Here is a tiny trained network, its code and every weight. The questions are about switching its units off for an input and a class, where a switched-off unit gives its printed mean instead of its output.

import numpy as np


def w(rows, s, z=0):
    codes = np.array(rows[::2]) - 128.0
    scale = np.full(codes.shape[1], s)
    scale[-1] = z or s
    return codes * scale


def f(y):
    return np.maximum(y, 0)


def log_softmax(a):
    a = a - a.max(-1, keepdims=True)
    return a - np.log(np.exp(a).sum(-1, keepdims=True))


def net(x, mask):
    res = np.array(x, float).reshape(1, 4) / 4 @ E
    y = f(res @ A[0][:, :-1].T + A[0][:, -1])
    res = res + np.where(mask, y, B[0][:, -1]) @ B[0][:, :-1]
    return log_softmax(res[-1] @ U[:, :-1].T + U[:, -1])


A, B = {}, {}
E = w([
[187,76,56,118,120,152,59],'x0',
[159,152,196,66,50,116,60],'x1',
[187,66,188,229,62,48,121],'x2',
[247,180,139,153,94,185,171],'x3',
],0.015)
A[0] = w([
[152,98,120,145,139,133,89,42],'n0',
[183,36,45,144,98,124,55,142],'n1',
[173,110,138,145,121,55,156,85],'n2',
[205,170,125,228,115,163,153,49],'n3',
[123,68,108,201,135,43,126,60],'n4',
[121,81,71,166,141,96,191,125],'n5',
[116,91,97,248,182,118,172,31],'n6',
[177,134,144,216,71,51,95,2],'n7',
[138,137,230,81,53,91,43,65],'n8',
[96,167,186,154,112,93,173,171],'n9',
[53,42,131,146,170,34,77,59],'n10',
[108,157,172,149,121,59,183,81],'n11',
],0.014,0.0058)
B[0] = w([
[147,196,138,144,127,89,218,157],'n0',
[33,211,98,225,83,65,222,250],'n1',
[129,155,36,70,162,118,115,198],'n2',
[188,90,197,103,46,192,188,246],'n3',
[133,147,87,84,144,156,20,220],'n4',
[125,106,98,170,184,76,89,198],'n5',
[153,39,144,191,181,194,119,224],'n6',
[127,139,38,41,115,172,78,252],'n7',
[152,66,180,212,245,157,75,253],'n8',
[90,208,96,157,112,49,193,202],'n9',
[210,99,198,54,25,164,193,231],'n10',
[82,218,111,195,127,67,226,190],'n11',
],0.012,0.02)
U = w([
[73,202,118,200,99,34,142,76],'0',
[146,53,146,200,217,113,90,184],'1',
[207,123,215,75,52,115,147,1],'2',
[56,186,43,6,200,177,94,225],'3',
],0.018,0.0066)

Each question gives the input, the list of numbers given to net, and the class t.
The units are the neurons (one row each of A and B). Each row of codes is followed by its name. A weight is (code - 128) times the scale printed after its matrix; where a second scale follows, it is the last column's (A, B and U).
mask holds one flag per neuron, in row order. A switched-off neuron (its flag False) gives its mean, the last column of its row in B, instead of its output. The means were averaged over made-up inputs and are rounded, as every weight is.
A unit's drop is (log p(t) with every unit on - log p(t) with that unit switched off) / (log p(t) with every unit on - log p(t) with every unit switched off).
unit that matters most: the unit with the biggest drop
k most important neurons: the k neurons with the biggest drops, biggest first
drop when u is switched off: that unit's drop, to one decimal
input [-6,3,5,-7], class 2: unit that matters most : n10
input [1,-5,6,-4], class 3: 2 most important neurons : n4, n8
input [-7,-3,-7,2], class 0: 4 most important neurons : n7, n4, n2, n9
input [-7,-8,-1,3], class 1: 2 most important neurons : n6, n1
input [6,7,-5,-8], class 2: 2 most important neurons : n10, n6
input [6,-4,-2,6], class 0: 3 most important neurons : n1, n10, n8
input [3,-3,-1,-5], class 2: 2 most important neurons : n10, n8
input [7,0,-6,-6], class 0: 3 most important neurons : n1, n3, n7
input [-4,3,-1,-5], class 2: 2 most important neurons : n1, n10
input [7,-6,8,-6], class 3: 3 most important neurons : n4, n7, n2
input [4,7,-7,5], class 1: 2 most important neurons : n7, n10
input [2,-1,1,-1], class 0: 3 most important neurons : n8, n7, n3
input [7,8,-7,7], class 1: drop when n9 is switched off : 0.2
input [3,-4,5,7], class 2: unit that matters most : n3
input [6,4,-8,8], class 2: drop when n2 is switched off : 0.5
input [0,4,7,-4], class 3: drop when n7 is switched off : 0.7
